In the rows, 128 means zero.
Here are made-up elements, facts about them, and rows of numbers that follow some of those facts. Name the element behind each unnamed row.

There are 2 kinds of fact about the elements: γ, η.
q100 γ q24; q120 γ q865; q126 γ q972; q131 γ q309; q14 γ q871; q153 γ q989
q159 γ q167; q16 γ q159; q166 γ q893; q167 γ q916; q170 γ q882; q174 γ q547
q177 γ q880; q188 γ q381; q198 γ q270; q202 γ q985; q213 γ q45; q214 γ q224
q22 γ q489; q223 γ q977; q224 γ q583; q240 γ q963; q243 γ q60; q246 γ q313
q291 γ q662; q297 γ q4; q306 γ q279; q313 γ q945; q328 γ q947; q334 γ q120
q350 γ q898; q363 γ q650; q381 γ q16; q393 γ q447; q396 γ q440; q4 γ q199
q404 γ q452; q413 γ q581; q423 γ q627; q43 γ q693; q444 γ q719; q447 γ q712
q449 γ q578; q452 γ q22; q461 γ q86; q468 γ q922; q471 γ q374; q487 γ q729
q495 γ q973; q5 γ q75; q530 γ q516; q542 γ q209; q553 γ q126; q56 γ q660
q563 γ q681; q566 γ q925; q578 γ q350; q580 γ q334; q581 γ q827; q587 γ q639
q594 γ q188; q6 γ q918; q623 γ q80; q627 γ q695; q63 γ q153; q642 γ q170
q644 γ q449; q65 γ q797; q653 γ q65; q660 γ q917; q662 γ q423; q666 γ q56
q669 γ q130; q681 γ q747; q685 γ q54; q691 γ q131; q693 γ q931; q704 γ q756
q708 γ q594; q712 γ q857; q719 γ q563; q72 γ q89; q726 γ q202; q729 γ q100
q73 γ q487; q734 γ q926; q744 γ q780; q747 γ q43; q75 γ q398; q756 γ q553
q768 γ q569; q777 γ q532; q779 γ q927; q780 γ q246; q80 γ q495; q809 γ q623
q817 γ q685; q82 γ q530; q821 γ q240; q827 γ q779; q839 γ q122; q865 γ q734
q868 γ q306; q870 γ q624; q871 γ q239; q872 γ q704; q883 γ q744; q89 γ q970
q893 γ q113; q898 γ q768; q911 γ q181; q916 γ q264; q917 γ q291; q918 γ q619
q925 γ q38; q926 γ q305; q927 γ q363; q940 γ q950; q947 γ q691; q963 γ q911
q967 γ q726; q970 γ q225; q972 γ q807; q973 γ q539; q977 γ q983; q980 γ q687
q983 γ q644; q985 γ q444; q989 γ q870; q100 η q505; q100 η q581; q100 η q639
q122 η q177; q122 η q619; q122 η q63; q126 η q693; q126 η q461; q126 η q168
q14 η q566; q14 η q988; q14 η q56; q153 η q937; q181 η q350; q188 η q5
q188 η q827; q188 η q736; q209 η q687; q209 η q662; q209 η q335; q209 η q868
q211 η q542; q211 η q447; q211 η q80; q22 η q569; q22 η q202; q223 η q35
q223 η q489; q223 η q973; q223 η q449; q224 η q432; q224 η q988; q225 η q827
q225 η q54; q243 η q325; q243 η q170; q279 η q937; q279 η q184; q279 η q168
q279 η q174; q297 η q972; q305 η q239; q306 η q328; q306 η q809; q363 η q983
q363 η q547; q371 η q82; q371 η q75; q371 η q593; q381 η q734; q381 η q246
q381 η q38; q396 η q736; q396 η q931; q396 η q660; q398 η q734; q398 η q340
q398 η q704; q398 η q174; q404 η q708; q404 η q83; q404 η q809; q404 η q270
q404 η q587; q423 η q35; q423 η q542; q423 η q566; q423 η q662; q423 η q4
q425 η q239; q425 η q101; q425 η q569; q425 η q203; q43 η q744; q43 η q368
q440 η q489; q440 η q569; q440 η q945; q444 η q542; q444 η q313; q444 η q807
q444 η q63; q45 η q669; q45 η q505; q45 η q662; q45 η q581; q452 η q83
q452 η q807; q452 η q660; q47 η q880; q47 η q351; q471 η q726; q48 η q113
q482 η q130; q51 η q566; q51 η q963; q51 η q351; q516 η q542; q516 η q734
q516 η q199; q516 η q168; q548 η q650; q553 η q708; q553 η q130; q553 η q627
q553 η q177; q553 η q940; q570 η q972; q570 η q983; q570 η q927; q570 η q89
q580 η q980; q583 η q240; q583 η q54; q583 η q660; q6 η q75; q6 η q170
q60 η q77; q60 η q868; q607 η q937; q607 η q393; q607 η q639; q609 η q547
q609 η q681; q623 η q963; q623 η q619; q624 η q270; q624 η q593; q624 η q131
q642 η q16; q65 η q270; q65 η q113; q65 η q872; q65 η q660; q653 η q880
q653 η q41; q653 η q569; q653 η q734; q653 η q871; q653 η q940; q664 η q291
q664 η q340; q666 η q77; q666 η q931; q666 η q174; q668 η q726; q668 η q963
q685 η q587; q702 η q124; q702 η q334; q702 η q495; q712 η q777; q712 η q83
q712 η q967; q712 η q77; q72 η q639; q729 η q972; q73 η q777; q73 η q691
q73 η q335; q732 η q669; q732 η q893; q747 η q489; q768 η q447; q768 η q202
q779 η q777; q780 η q660; q806 η q756; q806 η q214; q806 η q797; q817 η q340
q817 η q170; q822 η q374; q822 η q660; q842 η q821; q842 η q24; q844 η q82
q844 η q38; q844 η q581; q844 η q922; q85 η q489; q85 η q650; q857 η q5
q857 η q184; q86 η q325; q86 η q340; q86 η q131; q882 η q505; q888 η q309
q898 η q395; q9 η q970; q917 η q569; q917 η q872; q925 η q980; q926 η q214
q950 η q130; q950 η q309; q950 η q719; q977 η q872; q977 η q89; q977 η q539
q978 η q542; q978 η q927; q978 η q756; q985 η q777; q985 η q393; q985 η q695
q985 η q587

Named rows:
[135 150 130 117 130 118 127 124 119 110 138 116 136 120 136 167 126 119
 111 125 112 111 141 120 117 116]: q871
[133 116 118 121 133 118 128 146 130 114 137 166 135 132 139 122 125 116
 119 138 111 117 142 119 117 122]: q916
[132 175 118 128 153 119 113 125 130 113 141 122 136 146 134 122 126 121
 112 125 158 111  96 134 150 125]: q868
[126 115 118 124 116 117 109 134 118 138 115 126 125 147 139 133 124 132
 106 123  98 170 105 116 113 178]: q404
[130 114 111 117 117 119 139 130 126 109 130 137 136 140 120 126 126 119
 119 126 124 167 140 118 134 121]: q224
[121 173 168 124 140 116 110 160 117 116 140 116 125 139 144 143 125 123
 110 133 105 108 183 120 115 123]: q708
[117 115 116 117 132 120 113 136 132 118 134 140 129 135 123 120 127 119
 109 126 108 117 132 117 127 121]: q918
[117 109 114 117 115 118 123 134 164 140 115 186 119 130 121 122 127 167
 132 125 108 156 158 114 157 116]: q363
[127 164 118 122 145 119 111 119 122 148 165 113 123 120 122 127 127 121
 109 127 107 109 106 117 124 114]: q704
[148 113 116 114 164 130 115 178 127 112 117 146 133 126 121 150 148 119
 109 127 128 173 110 133 142 122]: q120
[124 150 134 116 144 120 109 125 122 147 146 130 140 120 121 120 144 119
 108 148 108 108 105 117 119 116]: q170
[134 112 117 116 115 125 112 117 121 157 128 147 140 126 120 120 127 120
 106 132 101 118 100 115 115 121]: q6
[118 164 123 122 131 113 131 120 122 114 128 134 122 127 121 123 130 120
 110 127 109 110 104 117 155 116]: q693
[130 162 160 116 131 117 128 139 119 113 144 114 132 125 138 166 125 123
 110 130 116 113 195 117 117 119]: q940
[113 114 126 135 118 147 117 117 120 150 115 115 119 117 135 123 126 151
 143 122 109 130 111 135 112 144]: q48
[153 115 120 155 114 145 124 116 125 151 115 123 127 124 121 115 124 129
 116 123 126 149 103 134 120 162]: q607
[138 116 120 145 114 131 166 121 115 132 116 113 118 121 121 144 123 129
 129 129 116 173 188 120 114 143]: q122
[121 112 113 130 114 146 135 116 119 144 113 125 122 121 118 118 127 120
 156 127 117 156 120 139 112 137]: q842
[145 116 123 141 117 142 129 116 121 149 136 116 143 118 120 120 132 120
 122 135 173 111 111 142 115 119]: q922

Rows to name:
No name comes twice in this set of rows, the named rows included.
[111 117 114 115 118 115 110 139 120 141 164 111 119 120 124 148 121 124
 112 124  96 201 194 116 113 123] => q553
[158 115 114 153 111 146 162 116 119 139 116 116 120 117 120 137 127 135
 114 123 110 148 110 117 136 125] => q516
[153 116 115 154 113 138 138 115 121 126 119 118 131 132 122 120 125 130
 125 123 156 182 107 142 124 187] => q209
[136 114 119 145 121 122 116 135 125 130 113 201 122 126 157 119 126 117
 111 127  97 153 104 118 129 156] => q188
[181 184 134 117 172 124 117 157 119 108 131 115 129 119 120 184 155 125
 108 124 153 114 111 121 158 116] => q734
[147 116 113 156 116 140 120 116 118 143 116 115 127 126 128 120 125 141
 119 126 125 156 104 141 125 175] => q60
[120 106 115 138 113 155 162 119 125 140 115 153 118 115 121 121 126 137
 173 123 105 180 111 120 134 121] => q570
[128 197 124 130 144 118 150 131 136 114 146 120 117 119 128 150 126 121
 129 125 167 107 148 121 175 115] => q542
[159 112 111 124 118 123 111 114 125 129 129 140 155 146 122 117 127 119
 109 125 133 155 106 119 134 140] => q100
[139 154 123 121 148 119 115 119 147 108 148 126 156 141 121 118 128 119
 114 127 184 107 105 130 144 121] => q669
[115 132 123 116 149 118 124 144 151 112 126 151 119 120 135 139 134 131
 149 125 100 110 144 116 150 115] => q89
[113 164 158 119 149 120 107 152 120 126 131 116 121 140 140 126 125 132
 106 129 107 118 148 124 122 118] => q809
[114 153 130 116 162 120 111 138 141 112 130 116 120 117 149 150 128 147
 133 126 100 107 118 122 122 118] => q872
[125 135 164 142 116 117 167 135 121 117 137 111 120 118 122 135 127 126
 164 130 170 114 228 143 125 120] => q619

The same elements again, as new rows of numbers:
Some elements and their rows:
[116 128 135  98 116 121 155 130 154 136 161 110 137 101 142 135 128 113
 143 138 134 125 124 149 108 140 132 131 104 108 130 136 138 130 141 126]: q947
[ 96 108 108 188 162 133 140 113  75 125 128 136 121 115 150 126  83 138
 137 137 144 127 134 136 130 147 147  96 119 145 145 127 111 109 131 115]: q516
[120 114 140 107 143 137 144 150 121 130 127 104 150 122 141 123 116 105
 140 115 123 133 130 147 120 137 142 133  96 111 123 137 137 115 154 136]: q593
[111 128 132 115 119 114 152 125 152 142 167 108 142  90 141 146 124 114
 151 136 142 123 124 150 108 147 128 118 105 119 131 137 136 127 141 118]: q447
[117 106 117 168 165 129 143 112  93 124 117 142 112 117 149 121  97 143
 126 133 130 127 135 142 124 148 156 123 112 138 132 133 117 111 133 121]: q806
[182 111 149 111 166  76 229 111 201 164 132  91 106 125 143 167 180 107
 129 112  93 111 153 155  71 134 160 194 105 127 145 152 116 105 182 151]: q777
[115 105 136 137 149 120 142 141 128 139 145 100 159 101 136 144 112 113
 151 114 132 125 133 151 114 144 133 111 104 126 126 147 132 112 165 121]: q351
[113 127 124  91 123 128 151 139 142 131 159 112 138 110 142 130 123 110
 139 138 139 122 128 145 111 140 133 132  98 107 133 135 142 132 135 131]: q82
[124 127 138 101 124 117 164 128 160 142 153 110 135 106 142 139 135 109
 141 131 127 123 128 148 104 138 135 139 103 116 131 137 137 126 145 129]: q809
[114 128 132 100 123 124 155 134 151 136 155 112 138 104 141 136 127 110
 140 136 137 120 125 147 105 141 130 129 103 112 130 137 139 125 140 128]: q5
[126 110 139 114 150 128 146 148 130 133 137 100 152 114 137 131 118 114
 142 113 124 127 135 150 115 138 138 132  97 115 121 148 140 117 161 131]: q687
[ 80 146 138  79  93 160 152 138  99 131 116 111 136 145 158 101 115  67
 141 141 137 161 107 137 148 121 143 136  88  83 147  87 124 114 114 147]: q170
[107 112  59 108 182 157 139 156  56  73 145 146 107 155 154  93  81 171
  98 158 157  89 153 119 112 155 144 137 105 117 150 156 159 143 110 138]: q45
[119 108 136 125 150 127 143 145 127 135 140 101 155 108 137 136 114 112
 145 117 130 128 133 149 118 143 138 125 100 119 124 147 136 115 161 127]: q988
[124 112 138 113 149 131 143 147 129 133 135 103 150 114 137 132 116 112
 140 115 125 130 133 151 116 138 139 130  98 113 120 146 139 119 157 130]: q124
[118 128 132 100 119 121 157 128 156 137 160 112 138 101 141 135 131 112
 142 135 133 124 125 150 109 142 131 133 101 110 131 136 139 130 139 127]: q487
[120 116 148 109 144 144 136 146 135 132 118 118 150 116 143 121 120 109
 137 113 117 121 131 143 106 133 133 121 104 117 114 142 141 127 152 135]: q54
[122 104 138 132 153 120 147 143 127 139 139  98 153 106 138 140 117 112
 146 113 126 129 135 151 115 141 140 124 100 123 126 147 132 112 164 124]: q130
[114  49 134  78  77  85 171 115 157 158 165 135 179  69 125 130 106 150
 160 146 114 134 177 157 124 167 140 123 109 117 125 164 106  70 111 116]: q927

Rows to name:
No name comes twice in this set of rows, the named rows included.
[118 141 116 139 149 130 174  95 125 120 108 146  88 128 164 126 124 128
 116 155 129 114 133 131 110 144 153 133 122 130 151 115 111 123 113 134] => q666
[129 123 122  84 136 118 173 139 156 130 158 106 131 117 142 138 139 117
 130 136 131 112 137 144  95 141 136 151  99 109 139 147 143 129 145 136] => q393
[142 128 129 144 152 118 182  83 146 137 111 149  77 130 159 130 137 135
 119 142 111 114 138 135  94 139 157 147 123 138 145 122 112 123 125 139] => q404
[108 110  76  56 161 156 137 194  89  84 167 112 149 145 140 105  97 142
 111 142 156  91 152 132 103 146 125 144  87  96 137 170 178 150 133 142] => q505
[103 119 142  99 129 152 141 152 100 130 110 102 151 139 147 107 109  87
 140 119 125 152 123 143 138 128 146 133  90  95 130 117 130 114 145 143] => q325
[ 77 130 143  93 116 173 142 154  66 129  92 101 151 163 159  92 100  60
 142 123 129 171 113 133 163 117 150 129  84  82 143  90 122 105 131 153] => q340
[138 121 146 112 150 130 130 133 133 126 144  91 145 116 142 128 116 120
 154 119 116 142 132 146 129 150 143 132 100 108 112 154 141 132 154 130] => q945
[126  99 141 117 150 126 140 149 127 135 132 109 151 106 134 130 116 115
 137 114 125 137 131 157 120 140 147 140  91 114 114 147 136 111 159 128] => q547
[123 114 138 125 149 128 136 140 128 134 141  96 152 109 137 135 113 114
 152 116 125 132 133 150 120 142 139 119 102 117 121 146 135 119 161 126] => q880
[152 114 140  96 144 124 128 117 137 123 148  88 145 117 143 125 115 140
 162 129 100 150 151 147 139 163 150 133 104 106 111 166 136 127 141 135] => q650
[119 119 128 148 159 150 141 110  87 120  93 144 103 141 160 100 101 127
 121 134 117 133 133 132 129 140 161 127 111 124 134 117 116 116 122 138] => q624
[131 117 125 160 161 144 142 104  94 119 118 126  94 132 153 110  95 140
 136 132 123 127 123 140 140 158 151 130 112 122 129 135 123 137 138 127] => q305
[115 124 154 129 152 133 138 145 135 131 128 121 154 103 146 121 124 107
 135 115 116 124 133 142 100 128 130 121 101 126 113 142 150 129 163 129] => q807
[116 110 132  92 114 117 157 125 154 138 158 114 148 102 141 134 125 120
 149 138 128 126 140 148 110 148 132 127 106 112 132 143 131 116 132 128] => q413

The same elements again, as new rows of numbers:
Known rows:
[136 120 120  75 119  88 159  86 191 122 119 144 160 105  97 124 152 116
 143 158 109  98 134 118 128 137 145  81 146 106 182 114 177  86 118 123
 197  97 140 128 125  82 147  88 110 107 128 155]: q945
[107  91  90 125 127 101 177 159 106 119 159  96 153 107 132 178 147 165
  98 143 103 118 166  95 119 142 129 147 156 138 129  98 185  86 140 124
 150 155 137 151 153 182 148 105 146 120  92 133]: q937
[152  89 138 123  78 102 141 150 114 150 178 129 127  95  95 138 186 120
 118 147 106 114 185 118 128 176 140 123 143 171 141  79 162 120 115 141
 153 112 156 140 140 157 190 131 151 119 106 122]: q270
[107  61 116  94 106 134 133 128  79 142 123 140 112 184 119 136  91 142
 120 124 130 127 140  98 145 126 126 127 115 141  77 142 138  96 139 132
 147 156 136 119 153 165 135 145 134  85 144 148]: q691
[136 111 157 116 111 127 143 170 124 124 148 127 154 132 127 124 184 161
 125 165 113 109 185 123 108 177 136 105 153 182 118  79 157 118 119 141
 141 130 154 155 134 150 172 140 138 119  98 103]: q54
[140 133 158  81 105 157 130 145 140 134  93 155 109 175  78 146 172 102
 132 131 115 117 161 103 154 148 137  85 153 180 131 107 127 100 147 115
 185  83 204 127 113 134 163 146 134 152 126 133]: q872
[110 122 157 104 125 136 116 124 129 152 100 123 133 142 117 126 101 101
 141 109 140 156 114 127 143 122 140 129 123 138  83 137 102 129 119 136
 110 135 129 110 133 122 118 143 124 140 145 127]: q413
[160 167 144 107 145 172  98  98 155  96 107 136  76 136 169  51 128 141
 145 136 170 133 112 157  86 158 131 101 128 140 126 140  70 173 149 127
  97 101 165 115  66  81 114 149 112 164 134 111]: q977
[139  92 111 149 110  92 161 133 137 140 157  93 125  69 107 168 185  99
 124 133  91 125 155 110 120 154 148 144 148 126 157  82 158 118 113 133
 127 129 138 125 141 158 159 113 154 139 116 123]: q593
[110 121 142 121 131 146 122 126 139 135 109 118 121 152 119 130 119 101
 140 119 130 141 119 126 143 122 131 127 125 128 101 138 103 136 118 122
 112 136 126 113 118 117 121 139 121 130 134 122]: q198
[111 164 126 100 141 158 129 167 132 106  92 146 174 167 132 160 116 137
  98 120 134 130 116 105 150 109 115 133 134 145 134 143 126 110 153 114
 165 104 148 138 118 141 109 106 125 160 116 146]: q80
[155 119 138 156 100 141  88  98  88 153 141 146  86 120 121  78 107 132
 134 119 158 126 123 155 131 135 123 130 102 129 100 145  97 163 135 139
  95 120 113 110 118 127 132 173 147 111 156 121]: q306
[131 121  99 151 118  93 174 146 151 134 162  84 133  60 104 210 187  90
 108 130  79 134 157 101 123 150 141 157 170 129 176  82 158 107 122 126
 143 123 158 134 131 168 153 104 165 177  98 127]: q340
[133 128 127 177 143 121  98 133 139 189 108 118  79 159  89 179  99  78
 123 137 137 121 116 105 134 135 121 118 127 172 100 166  93  70 115  90
  92 155 127 157 107  87 136 170  99 110 121 136]: q563
[111 130 136 134 130 109 143 123 139 125 131 115 143 104 132 116 158 121
 146 146 119 128 134 139 120 141 132 127 129 129 136 101 140 140  98 136
 108 146 107 128 145 110 131 110 113 101 119 111]: q532
[ 76  65 109  61 128  91 157 122 107 157  97  94 163 122  91 213  49 115
 107 111 121 164 110  64 151 107 147 154 137 134  66 133 172  61 146 146
 152 167 140 102 169 174 119  96 148 157 141 165]: q581
[160 138 107 184 141 131 113  82 143 144 120  93  59  69 118 127 121  95
 142 105 138 135 106 141 119 115 136 151 140  74 130 132  94 173 140 133
  62 129 129  95 106 127 112 156 167 190 152 109]: q243
[106 139 153  68 141 186 131 188 151  59  86 111 121 197 179 139 156 103
 107 134 122 180 128 115 109 165 135 131 138 199 116 132  53 116 116 115
 137 125 201 116  88 125 124 116  78 161  92 103]: q983
[171 160  97 205 138  96 130  75 144 139 170  91  90  14 132 109 152 124
 148 123 133 124 126 157  89 137 137 148 145  72 157  96 132 174 131 141
  55 127 105 117 115 118 117 134 164 180 131  95]: q86

Rows to name:
No name comes twice in this set of rows, the named rows included.
[166  99 101 191 125 118  72  74  69 197 147 141  34 137 119  94  51 161
 128 136 176  97 120 131 117 133 115 124 107 119  78 175 118 104 155 108
  59 163 104 149 121 104 130 199 133  76 151 130] => q985
[132 104 101 122 126 138 141 160 106 112 138 112 110 131 114 191 128 140
  87 116 117 132 146  81 140 131 128 150 164 151 119 127 144 100 170 117
 160 124 184 138 112 192 143 132 166 175 110 143] => q174
[117 149 128 102 216 136 105 108 101  86 165 148 113 126 196  95  38 182
 139  78 132 112  87 160 108  64 117 125  76  69 127 188 147 174 190 111
 123 102  59 136 106 104  98 145 107 113 126 165] => q423
[123 135 128 143  70 142  98 180 101 144 166 176 166 146 107 159 129  81
  83 101 116 143 127 125 178 128 121 148  96 169 156 141 108 109 113 129
 177  88 145 126 126 163 146 119 122 125 125 148] => q177
[149 189  95 189 150  97 107  99 152 118 139 129  92  92 173 112  78 157
 148 104 133 110  95 118 124  58 123 197 170  53 163 160 104 180 138 175
 152 127 154 130 104 125  90 188 149 177 239 115] => q381
[153 131 119 126  76 125 111 145 128 152 148 171 146 127  95 173 131  81
  87 108 115 133 123 118 173 125 127 139 114 148 184 141 137 103 128 124
 186  73 156 118 105 140 149 120 132 135 138 168] => q940
[130  80 120 106  97 101 163 158  78 113 176 126 143 125 129 147 149 178
 107 155 113 112 181 101 126 151 131 138 143 169 115  96 188  89 139 140
 160 147 147 156 163 179 169 116 143  83 106 138] => q77
[132 126  85 146 152  90 141  66  93 111 155 136 122  90 171  65  83 213
 147 153 152 104 117 153 101 112 120 125 112  75 119 137 162 138 147 137
  87 170  73 138 155 115 106 115 124  73 148 121] => q209
[130 126  97 138 134 129 143 132 134 128 104 117 128 120 108 192 107 102
 105 100 116 138 114  98 148 111 127 140 141 107 140 135 134 113 151 116
 149 114 152 112 121 155 117 111 151 182 134 147] => q246
[135 134 161 103 124 128 149 149 165 126 120 125 158 122 129 114 195 130
 139 154 121 111 157 127 112 162 133  94 149 154 143  90 144 125 107 130
 140 115 150 152 123 107 152 119 123 142 101 109] => q539
[118 118 144 150  82 100 142 158 121 150 166 142 172 106  96 150 179  82
 113 132  99 139 149 140 155 146 134 143 108 151 168  98 133 117  75 136
 150 119 113 123 155 137 157  98 117  95 106 125] => q309
[163 118 184  65 181 144  95  93 145 131 154 146  69 115 154  81 102 137
 162  78 111  95 123 164  89 110 148  77 102  94 145 156 138 187 178 113
 152  47 114 123  58  77 166 196 122 155 133 147] => q917
[144 101 157 131  95 138  95 162  88 156 191 163 133 132 110 145 129  86
 102  75  95 131 134 143 157 124 136 144  79 147 154 140 116 138 121 125
 162  72 118 118 114 151 168 145 129 118 125 163] => q627

